Each row is followed by its class. Each block has new classes.
[-15.2   2.1  15.8   1.3   2.8  13.5   4.8  -5.9  -1.1  -0.3  -2.6 -25.5
   0.1   1.5  -0.8  15.6  -0.6  -2.4   4.2  -5.1   8.1  10.1  31.7  -3.6
 -23.1  -1.2   4.2  -6.1  13.4  17.4  -9.8  -1.0  13.8   1.0   5.3  28.2
 -15.7   4.0  -2.6   3.0   1.4   5.5  15.1   0.1   0.0   0.3  19.6   2.4
  -3.0  10.2 -10.3  -4.3] -> N
[ -1.8 -16.6  -2.9  -3.3 -11.0   4.7  -1.0  -3.7   2.1  -2.5  -4.0 -15.2
   2.8  -9.4   3.7 -12.0  -5.1 -22.6 -10.2   0.8  11.2 -10.7  14.1 -12.9
  -4.1  12.2  -3.2  -8.9  -8.1 -17.9   4.2   1.7  -7.1  -5.1 -22.7  12.9
 -10.7   6.3 -11.0  -5.1  34.8   2.8  18.5  -7.6  -2.0  -8.0  -5.7   0.0
   3.7  24.2  -6.7 -17.3] -> N
[ 10.9  20.8  19.0  34.0  -6.5  14.7   1.3  -2.0   6.4 -10.0  -0.7 -14.5
  -1.9   0.3   8.5 -11.0  -2.7   5.5  -2.2  -0.2   9.9  16.2  -3.7  -3.4
  -4.1  -4.7   6.2  37.3  15.5   2.2   3.4   7.8   6.3  -7.5  24.9 -13.7
  -1.9 -15.3  -5.3   4.6 -17.2  -1.0  -6.4   6.5   3.1   5.4  40.7   5.6
  -8.1 -12.9  -4.9  19.1] -> Z
[ -8.7 -17.7 -27.7   7.3  -0.4  24.0  -4.9 -11.0   9.3  -3.6  -7.9 -39.7
  -2.1  -2.1   1.9  28.0  -0.7 -32.9 -13.9  -4.0  11.7 -31.1  -1.7 -31.3
 -10.2  43.4 -24.0  -8.0 -15.0 -18.1  12.5   3.3 -18.0   7.9 -14.3  19.6
 -29.0  19.4  -3.7   6.9  58.6   4.2  12.3   2.0   5.3 -10.5   3.6  -2.6
   4.5  15.4   8.4 -16.3] -> N
[  0.6  15.9   0.6  -0.8   4.2  45.0  17.4  -3.4   1.0 -28.4  -6.2 -12.8
  -7.3   7.1  -1.8  12.6 -35.7 -22.3   1.9 -35.5  -0.7 -23.0  14.6 -19.4
 -17.4   1.8 -41.6  16.1  16.4 -28.9 -33.7  20.7  15.1  30.8  -2.3  26.8
 -36.3  18.4  -5.6  13.9  48.6   0.8  -0.8  10.8   0.9 -21.0  12.6   3.3
   7.1 -11.0  -3.1  17.4] -> N
[ -5.7 -27.5  13.8  -7.6  -4.0  11.4 -10.1 -24.2   0.6  14.0 -11.1  -5.7
  37.7 -10.1   0.1  22.4  12.9 -29.6  -0.1  -8.7  13.2  -9.9   9.6 -17.0
   5.7  23.7  46.5 -61.1  -8.9 -14.4  65.8 -16.2 -11.4   4.6   1.6   4.0
  -6.4   7.7 -11.8  -6.8  39.8   8.2  35.8  -8.2 -20.6  -5.0 -15.4   1.9
 -15.2  21.9 -26.7 -31.0] -> N
[  3.4  -0.3  20.4  -4.3   9.2 -23.4   3.9   4.2  -7.8   1.2 -17.9 -15.8
  -1.2  -8.0   1.8   3.3 -26.1  54.1   8.3   5.3   3.2  24.9  12.9  -8.3
  -2.3  -3.3 -11.8 -19.7   9.9   3.2 -25.2  21.5  -4.2   7.5 -16.5  23.6
  -9.8 -23.1  -9.3  -7.9  37.6  -0.7  -8.8 -13.7   4.8  -2.6  22.6 -10.0
   4.9  21.4 -25.3 -23.1] -> B
[  3.2 -24.8   8.8  -7.1  -6.8  16.2  -6.2  -8.0  -2.3  -8.2   0.2 -35.8
  -5.9 -11.7   5.3  14.1 -21.3 -13.7  -6.3   4.9  15.8  -2.6  11.5 -13.8
 -11.6  10.8 -33.7 -15.9  11.6 -30.2  10.1   6.6 -11.7   3.4 -43.0  33.3
 -14.7   7.1 -16.3  -2.3  48.3  11.2  26.2 -19.6  -8.8 -13.7  18.6  19.6
 -17.9  29.6  -1.8 -15.5] -> N
[ -7.8 -14.9  -4.7  18.9 -19.7  -1.3 -18.9 -15.7  -6.2  12.6 -41.1  11.4
  26.2  18.6   3.6  19.0  -8.1 -57.0   1.4   7.8  23.5   1.4  19.7 -11.5
  16.9  27.8  45.5 -85.4 -25.8 -57.6  88.3  10.9 -40.9 -18.8 -31.2  15.3
   2.2 -15.8 -10.8 -23.1  29.2  20.9  17.8 -25.5 -18.6 -21.3 -15.6 -13.7
 -18.0  54.7 -18.6 -53.6] -> B
[ -3.0  -3.3  -7.7  -4.0  -1.3   8.0 -17.5 -10.5   1.6   2.2   4.1   2.0
  16.7   0.3  12.9  17.4  -2.5 -22.8  -5.2   3.0  12.1  -5.4  12.9  -4.2
  10.4  14.7  19.1 -49.6  -4.0 -13.1  49.2 -12.9 -21.3  -6.8  -9.6  19.1
 -17.7   5.7   6.9 -12.1  54.1  -1.2  24.9 -19.7  -9.4 -12.1  -1.8  -5.5
 -11.7  21.8 -19.3 -39.2] -> N
[ -2.0 -22.2 -12.7   0.5  14.8  -7.1  -3.6  -8.0  -1.9  11.8   1.6  -7.5
  16.6 -18.6  -3.7  11.5  10.6 -10.2   9.3  12.9  23.1   4.1   4.1  -9.1
  10.4  15.5  28.8 -42.7 -10.5 -17.5  38.7 -10.6 -12.0 -18.1 -22.8  -9.7
  -3.0  -5.0  -4.6 -15.3  36.6  -0.9  25.1  -7.4  -0.7  -0.6  -0.4   4.7
  -9.1  29.7 -21.1 -38.6] -> B
[ 29.6  -6.7  24.5  -9.0   8.3   5.8   3.6   0.0   4.0 -24.2  -4.3  -1.7
  47.2  18.8   7.6   0.8  -6.1   5.9   3.4 -22.0   8.4   6.6   8.8 -18.7
   2.9 -10.6  -3.8 -14.0  -4.1  15.1  -0.2   4.3  13.6  10.0  25.7   8.2
 -12.8  -1.5  -0.9  -5.1   9.2  11.6  12.6   6.7 -19.7 -19.0  12.0   1.6
  -9.4 -24.7 -21.9  16.2] -> Z
[ -2.1 -13.1  11.5  -1.4   1.1 -14.2 -14.2 -12.7 -13.8  13.3   2.4  -5.0
  15.5  -0.7  -5.1  10.4 -13.0   2.0   4.0  10.3  14.2  20.2   9.1   2.0
  -2.7  17.9  47.3 -52.7  -4.1 -11.1  41.4  11.1  38.7   1.3 -29.2  17.9
   7.4 -11.6  -1.2 -22.7  34.0   7.0  12.3 -45.1   2.8  -4.9   2.8   1.0
  -6.8  43.1 -29.7 -39.6] -> B
[ -1.2  -6.7  17.7 -14.8   2.4   5.5 -20.2  -0.9  -7.4   3.8   1.5  -6.8
   8.3  -4.8   4.2  15.4 -15.9  -8.0   0.0  16.9   6.0   8.9   9.3  -5.1
  -3.5  -3.2   6.1  -7.8   9.1 -52.9  18.3  26.6  -9.5  -2.2  -2.6  16.0
   0.3  -5.5 -31.8  -2.6   9.9  -5.0   8.6 -18.7   4.5  -3.9 -10.4   0.1
  25.3  20.6  -8.3  -4.8] -> B
[-26.9  -3.1  -3.3   4.0 -26.7  22.5 -28.9 -10.4 -18.2   8.4   6.9  -2.7
  -8.3 -36.3 -16.4  18.8 -53.4 -16.4 -10.7  -0.4  -7.9   4.4   9.3   3.4
 -45.2  15.1  37.1 -23.0   2.7 -36.3  38.4  15.2 -38.7  -4.1 -34.8   5.4
  -5.1   6.9  -0.3   5.9  24.1  -0.2 -16.7 -17.0  18.5  14.7 -22.4  -6.8
  -3.3  33.8   0.1 -10.3] -> B
[  2.8 -14.6  -8.0  -4.4  -9.6   8.6   5.0  -0.6   3.9  -2.3  -0.8 -19.9
  17.9  -1.7   3.9  16.7  15.6 -34.0   4.0   6.2   3.5 -12.9  22.4  -5.3
   8.3  -2.0  13.7 -29.9 -20.6  -6.2  29.8 -20.8   2.2  -7.7 -24.0  17.0
 -15.5   8.4   1.4 -13.7  28.9   6.0  16.1   4.4   2.0 -11.3   3.4   0.1
 -10.5   4.7  -2.6 -28.7] -> N
[ -4.4 -11.1   7.8 -30.2  10.4  -3.0  -9.4  -1.3  -3.4   0.2   7.3 -18.6
  -1.1  -8.3  -0.4  12.0 -22.8   9.9   5.5  16.8  13.0   2.7   9.5  -4.8
   2.0   1.4   6.0 -43.7  -3.8  -8.4   5.7  26.1   1.4 -30.5 -19.3  14.3
  -3.5 -28.9  -8.9 -17.6  30.4  12.5  13.6  -9.8  -8.5 -19.7   5.0  -6.0
   3.4  36.5 -12.1 -35.8] -> B
[ -3.8  -6.5 -38.0   1.1   1.1  23.6  -5.4  -7.7  -3.7   0.6  -3.4   0.8
  12.2 -12.2   0.8   5.8 -12.1 -21.8  19.7   4.7  18.2  -0.6 -16.7  -8.5
  -4.6   3.7  -5.5 -22.0  -2.9 -48.0  26.0   0.9 -11.6   1.2  -3.3  14.8
 -18.2  20.7  -3.1  -4.4  30.8   7.3  15.2  -8.9  -4.1 -10.6  -4.0   7.9
   0.0   7.1   0.9 -21.7] -> N
[-10.0  12.1  11.1  -2.0  -7.0  17.1 -14.8 -19.6 -10.3  -5.8  -2.2 -11.6
   9.8 -20.9  -7.3  19.7  -6.0   5.0  -2.5  -5.6  -1.1   6.9  10.7  -8.1
 -11.8   6.0  32.9 -20.6  -3.1 -11.3  30.2 -22.1  -8.2   0.3   0.5  37.5
 -14.9   5.8  -5.0   0.9  35.5   1.2  10.6  -6.4   4.3  -4.8  -4.6   6.5
  -1.0  15.6  -6.0   9.8] -> N
[  6.3   3.1   2.2   3.5  -1.7  30.0   8.8  -2.4   0.7  -5.9  -4.1 -12.3
   5.6   6.3   3.6   6.0 -13.0 -21.3  12.7   3.7  18.5 -20.7  11.7 -21.8
  -5.7  21.1 -22.1 -15.9  -1.3  -5.0  14.4   7.4 -22.5   8.9  -5.4  26.2
 -20.4  12.6  -2.7  -2.2  47.4   1.2  10.6 -12.8   0.2  -0.5  12.8  -8.6
  -3.9  11.2  -5.8 -21.4] -> N
[ -8.6 -15.7   6.1   2.7   3.3  -6.7 -20.3   7.0   1.7  -5.6   3.2  -9.2
  12.6   5.6  20.4   0.7  -1.9  -4.8   5.6  24.9  -7.7  -1.6   5.3  -8.8
  12.5   7.4  27.9 -35.6  -2.6 -13.0  29.6  32.1 -10.8 -11.9  -8.5  15.6
   2.2   1.8   2.4 -10.8  30.2   9.8  18.4 -21.2  14.0  -5.7   2.1  -2.0
 -10.0  31.5  -4.3 -22.8] -> B
[ 17.0  -3.4  24.3 -11.6 -15.3  -2.7  -9.8   7.1   5.1  -0.3  -3.5 -12.7
   9.0   7.2   1.2 -13.6  12.8  -5.6   4.0  12.6   9.4  26.6   2.0  -4.1
  17.8 -12.3 -18.6   9.1  15.5 -15.5   5.1  24.6   7.4  -7.9   1.7  -5.2
  -9.7   1.7   5.2  -5.9  -7.3   9.1   6.5  -7.3  -1.1  -5.5  25.4  17.4
   1.9  -4.1  -8.4  14.2] -> Z
[  7.8   7.5  12.0   5.4   4.7  -3.6 -32.1  -4.7  -3.8  -2.5  -5.8   8.9
   0.9   2.3   5.5   5.6 -15.7   2.9   9.2   7.6  18.9   3.4   0.3   2.9
  10.3  -9.2   6.7 -23.9  15.1  -2.2  -0.6  19.7   1.1 -14.0   2.1   8.4
  36.1 -16.3  -5.3 -18.4   0.8   4.0 -12.8  -8.3   5.2   5.5  11.8  -5.8
   5.7   6.5  -4.8   0.1] -> B
[ -1.3  -9.3   5.6   0.8  -4.0   5.0  -9.3 -14.6   7.4   2.8   8.7 -14.1
   9.4  11.1  -5.5  19.4 -24.6 -27.5 -12.0   5.1   1.1  -4.2  10.9  -4.2
  -4.0  18.4   1.6 -16.0   0.1 -19.3  17.9   6.4 -11.9  -4.3 -13.9   2.9
  -9.6  -8.3  -5.8  -4.8  36.4   0.5   9.0  -4.0  -3.4 -11.9   7.4   0.1
   2.6  25.0  -0.8 -26.7] -> N
[ -5.3  11.8  24.3   4.7  -2.1  -3.2  15.7   6.4  20.7 -20.9   2.8  -2.6
  -6.0   0.8 -15.9   0.0   7.9  11.9   7.1   9.3   2.2   0.3  14.5   5.1
   7.8 -13.0 -10.6  22.2  -0.8  11.7 -36.0  -1.8  -3.6  -0.4  24.6  -0.3
  -4.8  10.4   0.9   6.4  -2.2 -13.4  -6.3  10.2   5.0  -0.2  -6.8   7.8
  -8.0 -19.5   6.3   6.9] -> B
[-27.9  -2.0  27.8  -9.8  14.9   6.6  20.3  -3.8  -6.9  -4.1  44.6 -27.8
  -4.5  -8.4   2.8  13.9 -20.2   6.5  10.5   4.3   5.6   6.0  19.4 -12.6
  -2.2  -7.7  10.0 -12.7   4.1  24.1 -29.2  -6.6  -4.9   6.6 -13.7  31.4
 -18.2 -14.9 -16.4  -3.6  28.8  -6.3   8.7   0.2   2.6  -2.0   5.8   6.2
  10.3  24.1 -23.1 -14.7] -> B
[  4.5  -3.2  -1.8  -6.7   5.9  13.1  10.6  -3.4   0.4  -4.6  -0.8  -5.7
  -0.6  14.9   8.3   1.5   0.5 -11.3  -8.0  -8.1  16.5  -4.3   0.7  26.8
   8.4   0.7  -3.0  -1.4   7.8 -31.4  14.2   0.2 -17.2   3.3   2.0   3.5
 -18.5   3.1  -4.9   6.3  30.3   2.8   5.1   6.2  -3.3  -7.2  -0.8   6.9
  -4.6   3.1  -0.5 -14.6] -> N
